m = [[116, 139, 115, 146, 138], [128, 135, 132, 117, 158], [115, 144, 118, 152, 123], [119, 134, 111, 151, 129], [119, 155, 137, 138, 140], [143, 130, 130, 118, 121], [148, 112, 122, 118, 115], [113, 137, 138, 132, 102], [125, 128, 126, 122, 147], [128, 119, 122, 115, 144], [142, 111, 121, 115, 133], [141, 111, 127, 120, 123]]
Indices start at 1.
(1, 1) -> 116
(11, 5) -> 133
(7, 4) -> 118
(1, 3) -> 115
(2, 1) -> 128
(1, 4) -> 146
(11, 2) -> 111
(8, 2) -> 137
(9, 4) -> 122
(3, 5) -> 123
(5, 1) -> 119
(10, 2) -> 119
(2, 5) -> 158
(4, 3) -> 111
(6, 1) -> 143
(7, 5) -> 115
(5, 5) -> 140
(6, 5) -> 121
(8, 4) -> 132
(5, 3) -> 137
(8, 5) -> 102
(10, 1) -> 128
(8, 3) -> 138
(4, 4) -> 151
(12, 5) -> 123

x =
[[119 125 131 112 129 146 118 139 129 133 128 122 125 135 131]
 [118 124 143 121 130 132 118 114 129 129 144 127 128 126 128]
 [124 131 130 129 126 132 117 134 129 137 106 127 129 119 141]
 [120 124 129 127 123 137 144 142 130 139 115 126 127 132 133]
 [139 124 114 126 128 125 134 144 129 136 112 131 131 132 129]
 [130 120 123 125 126 130 151 138 128 132 133 129 128 140 121]
 [133 125 132 140 127 111 138 112 128 130 132 135 132 119 126]]
Indices start at 1.
row 1 col 1 -> 119
row 6 col 6 -> 130
row 4 col 8 -> 142
row 7 col 11 -> 132
row 4 col 4 -> 127
row 3 col 3 -> 130
row 5 col 7 -> 134
row 3 col 7 -> 117
row 6 col 1 -> 130
row 2 col 14 -> 126
row 1 col 15 -> 131
row 3 col 6 -> 132
row 2 col 4 -> 121
row 7 col 10 -> 130
row 6 col 5 -> 126
row 6 col 15 -> 121
row 7 col 2 -> 125
row 4 col 11 -> 115
row 3 col 5 -> 126
row 2 col 2 -> 124
row 5 col 9 -> 129
row 3 col 1 -> 124
row 5 col 10 -> 136
row 6 col 9 -> 128
row 1 col 11 -> 128
row 1 col 7 -> 118
row 4 col 14 -> 132
row 5 col 2 -> 124
row 6 col 7 -> 151
row 6 col 3 -> 123
row 2 col 9 -> 129
row 4 col 13 -> 127
row 6 col 12 -> 129
row 1 col 3 -> 131
row 2 col 1 -> 118
row 6 col 2 -> 120
row 2 col 7 -> 118

W =
[[105 105 113 151 107 105 106 104 105 154 153 150]
 [152 151 151 104 148 151 152 104 144 104 104 104]
 [143 127 104 151 112 128 103 104 105 151 124 152]
 [153 151 146 104 152 139 145 151 141 104 105 104]
 [105 108 112 149 105 103 105 151 103 152 152 151]
 [152 141 153 105 139 152 141 152 152 110 104 105]
 [142 146 153 104 143 151 152 104 137 107 114 106]]
Rows and columns are counted from 1.
(1, 1) => 105
(1, 4) => 151
(4, 5) => 152
(6, 11) => 104
(6, 10) => 110
(1, 5) => 107
(1, 3) => 113
(4, 4) => 104
(3, 5) => 112
(1, 7) => 106
(4, 6) => 139
(1, 8) => 104
(5, 5) => 105
(7, 11) => 114
(3, 10) => 151
(6, 12) => 105
(2, 10) => 104
(2, 3) => 151
(3, 1) => 143
(2, 6) => 151
(5, 11) => 152
(6, 4) => 105
(4, 3) => 146
(5, 10) => 152
(1, 6) => 105
(2, 7) => 152
(6, 1) => 152
(5, 2) => 108

data =
[[124 127 128 129 125 125 127 127 130 126 124 131 129 125 129 129]
 [131 125 127 126 130 129 128 130 123 130 127 131 137 128 123 130]
 [122 130 123 128 128 122 131 130 121 127 128 128 132 127 125 125]
 [134 128 127 127 124 131 127 124 129 123 125 129 126 127 128 129]
 [128 138 145 128 141 139 122 140 124 134 116 146 129 121 154 122]
 [131 126 127 124 124 129 120 125 127 127 125 130 127 130 123 131]]
Rows and columns are counted from 1.
(1, 1)	124
(3, 14)	127
(2, 15)	123
(1, 4)	129
(2, 16)	130
(5, 7)	122
(4, 13)	126
(3, 16)	125
(3, 7)	131
(3, 1)	122
(1, 3)	128
(3, 9)	121
(5, 5)	141
(6, 2)	126
(1, 14)	125
(4, 15)	128
(1, 2)	127
(2, 14)	128
(6, 15)	123
(6, 13)	127
(6, 9)	127
(3, 2)	130
(3, 12)	128
(5, 12)	146
(6, 16)	131
(4, 14)	127
(2, 11)	127
(2, 10)	130
(5, 8)	140
(2, 1)	131
(6, 6)	129
(3, 5)	128
